Here is a tiny trained network, its code and every weight. The questions are about switching its units off for an input and a class, where a switched-off unit gives its printed mean instead of its output.

import numpy as np


def w(rows, s, z=0):
    codes = np.array(rows[::2]) - 128.0
    scale = np.full(codes.shape[1], s)
    scale[-1] = z or s
    return codes * scale


def norm(h):
    return h / np.sqrt((h * h).mean(-1, keepdims=True) + 1e-5)


def f(y):
    return np.maximum(y, 0)


def log_softmax(a):
    a = a - a.max(-1, keepdims=True)
    return a - np.log(np.exp(a).sum(-1, keepdims=True))


def net(x, mask):
    res = np.array(x, float).reshape(1, 7) / 4 @ E
    u = 0
    for l in range(3):
        y = f(norm(res) @ A[l][:, :-1].T + A[l][:, -1])
        res = res + np.where(mask[u : u + 6], y, B[l][:, -1]) @ B[l][:, :-1]
        u += 6
    return log_softmax(norm(res)[-1] @ U[:, :-1].T + U[:, -1])


A, B = {}, {}
E = w([
[109,160,82,128,157,101,92,69,145],'x0',
[159,156,91,142,76,95,138,107,95],'x1',
[123,143,117,117,146,97,154,129,116],'x2',
[122,8,57,254,174,96,94,162,79],'x3',
[116,127,152,147,127,162,119,128,123],'x4',
[44,120,179,77,103,81,33,191,26],'x5',
[142,123,136,160,103,152,90,85,111],'x6',
],0.0075)
A[0] = w([
[207,137,68,81,161,225,184,85,149,38],'0.n1',
[198,224,196,10,74,166,164,88,187,63],'0.n2',
[154,144,133,196,132,173,254,69,182,2],'0.n3',
[170,221,173,40,136,226,167,15,125,253],'0.n4',
[129,218,182,67,72,132,145,174,218,188],'0.n5',
[173,189,99,148,102,93,126,140,179,132],'0.n6',
],0.0077,0.0021)
B[0] = w([
[64,36,126,50,113,181,111,118,140,205],'0.n1',
[145,228,96,163,162,33,1,199,67,254],'0.n2',
[114,74,142,135,79,191,183,112,128,221],'0.n3',
[73,187,150,75,121,21,32,191,138,255],'0.n4',
[111,178,116,102,104,70,138,192,65,230],'0.n5',
[175,127,121,109,127,109,153,98,181,171],'0.n6',
],0.0091,0.0081)
A[1] = w([
[22,110,65,28,13,137,59,174,97,179],'1.n1',
[211,166,205,90,173,151,187,125,223,3],'1.n2',
[108,183,210,103,215,182,180,143,158,115],'1.n3',
[105,100,149,254,82,102,108,178,142,98],'1.n4',
[167,112,185,103,204,206,160,91,212,33],'1.n5',
[82,92,149,142,81,174,110,121,73,113],'1.n6',
],0.0065,0.0029)
B[1] = w([
[208,170,197,73,93,175,160,42,178,254],'1.n1',
[75,129,171,91,114,144,199,118,148,130],'1.n2',
[109,97,57,181,17,131,61,164,250,132],'1.n3',
[221,227,86,134,159,79,168,254,224,164],'1.n4',
[176,61,128,166,98,151,191,77,123,140],'1.n5',
[162,138,138,51,204,76,92,85,135,159],'1.n6',
],0.0074,0.011)
A[2] = w([
[221,96,91,136,188,93,152,127,133,251],'2.n1',
[144,64,104,221,142,153,98,197,107,209],'2.n2',
[158,139,127,108,129,157,123,56,146,104],'2.n3',
[77,211,229,26,107,95,149,95,128,245],'2.n4',
[50,142,120,216,124,118,86,153,151,159],'2.n5',
[121,157,254,56,95,45,32,151,80,192],'2.n6',
],0.0077,0.0027)
B[2] = w([
[6,192,106,85,145,42,113,205,131,168],'2.n1',
[131,121,176,166,151,126,92,213,24,157],'2.n2',
[150,156,203,106,68,113,128,141,151,143],'2.n3',
[86,77,2,178,169,227,129,141,96,222],'2.n4',
[108,144,220,198,121,56,144,214,130,139],'2.n5',
[132,68,151,38,49,166,172,31,202,254],'2.n6',
],0.0082,0.017)
U = w([
[74,197,120,172,193,49,42,245,121,250],'0',
[120,50,149,72,87,238,255,11,187,6],'1',
],0.0051,0.0021)

Each question gives the input, the list of numbers given to net, and the class t.
The units are the neurons (one row each of A and B). Each row of codes is followed by its name. A weight is (code - 128) times the scale printed after its matrix; where a second scale follows, it is the last column's (A, B and U).
mask holds one flag per neuron, layer by layer. A switched-off neuron (its flag False) gives its mean, the last column of its row in B, instead of its output. The means were averaged over made-up inputs and are rounded, as every weight is.
A unit's drop is (log p(t) with every unit on - log p(t) with that unit switched off) / (log p(t) with every unit on - log p(t) with every unit switched off).
The circuit of an input: a set's keep is (log p(t) with only the set's units on - log p(t) with every unit switched off) / (log p(t) with every unit on - log p(t) with every unit switched off). Starting from the 12 units with the biggest drops (on a tie, the unit counted first), units are removed one at a time, each time the one whose removal leaves the highest keep (on an exact tie, the one counted first), for as long as the keep stays at least 0.8.
circuit, biggest first: the units of the circuit, biggest drop first
most important unit: the unit with the biggest drop
k most important neurons: the k neurons with the biggest drops, biggest first
top k neurons in layer l: the k neurons of layer l with the biggest drops, biggest first
drop when u is switched off: that unit's drop, to one decimal
input [-5,3,-4,6,5,-6,-6], class 0: most important unit : 2.n6
input [2,-3,-7,6,-2,7,-8], class 1: circuit, biggest first : [0.n2 2.n6]
input [4,0,-2,8,-2,-8,3], class 0: 3 most important neurons : [2.n6 1.n1 2.n1]
input [1,8,1,-3,0,-2,0], class 0: top 3 neurons in layer 0 : [0.n2 0.n4 0.n5]
input [-5,-5,-1,7,-1,8,2], class 1: 2 most important neurons : [0.n2 2.n6]
input [4,-1,0,-6,-1,-6,8], class 0: 3 most important neurons : [0.n2 0.n4 0.n5]
input [2,-8,2,8,7,-8,7], class 0: 4 most important neurons : [2.n6 1.n1 2.n2 2.n1]
input [-5,-3,-8,4,1,7,6], class 1: 2 most important neurons : [0.n2 2.n6]
input [-1,-8,-2,-7,5,-6,-7], class 0: top 2 neurons in layer 0 : [0.n2 0.n4]
input [-6,6,-2,-6,7,-5,1], class 0: 3 most important neurons : [0.n2 0.n4 0.n5]
input [-8,-5,2,4,-1,6,0], class 1: drop when 2.n6 is switched off : 0.1
input [-2,2,-7,-2,-2,-1,-2], class 0: drop when 0.n2 is switched off : 1.7
input [-6,6,-8,5,-6,-3,6], class 0: drop when 2.n6 is switched off : 0.1
input [5,-8,-4,1,-3,2,8], class 1: drop when 0.n2 is switched off : 1.3
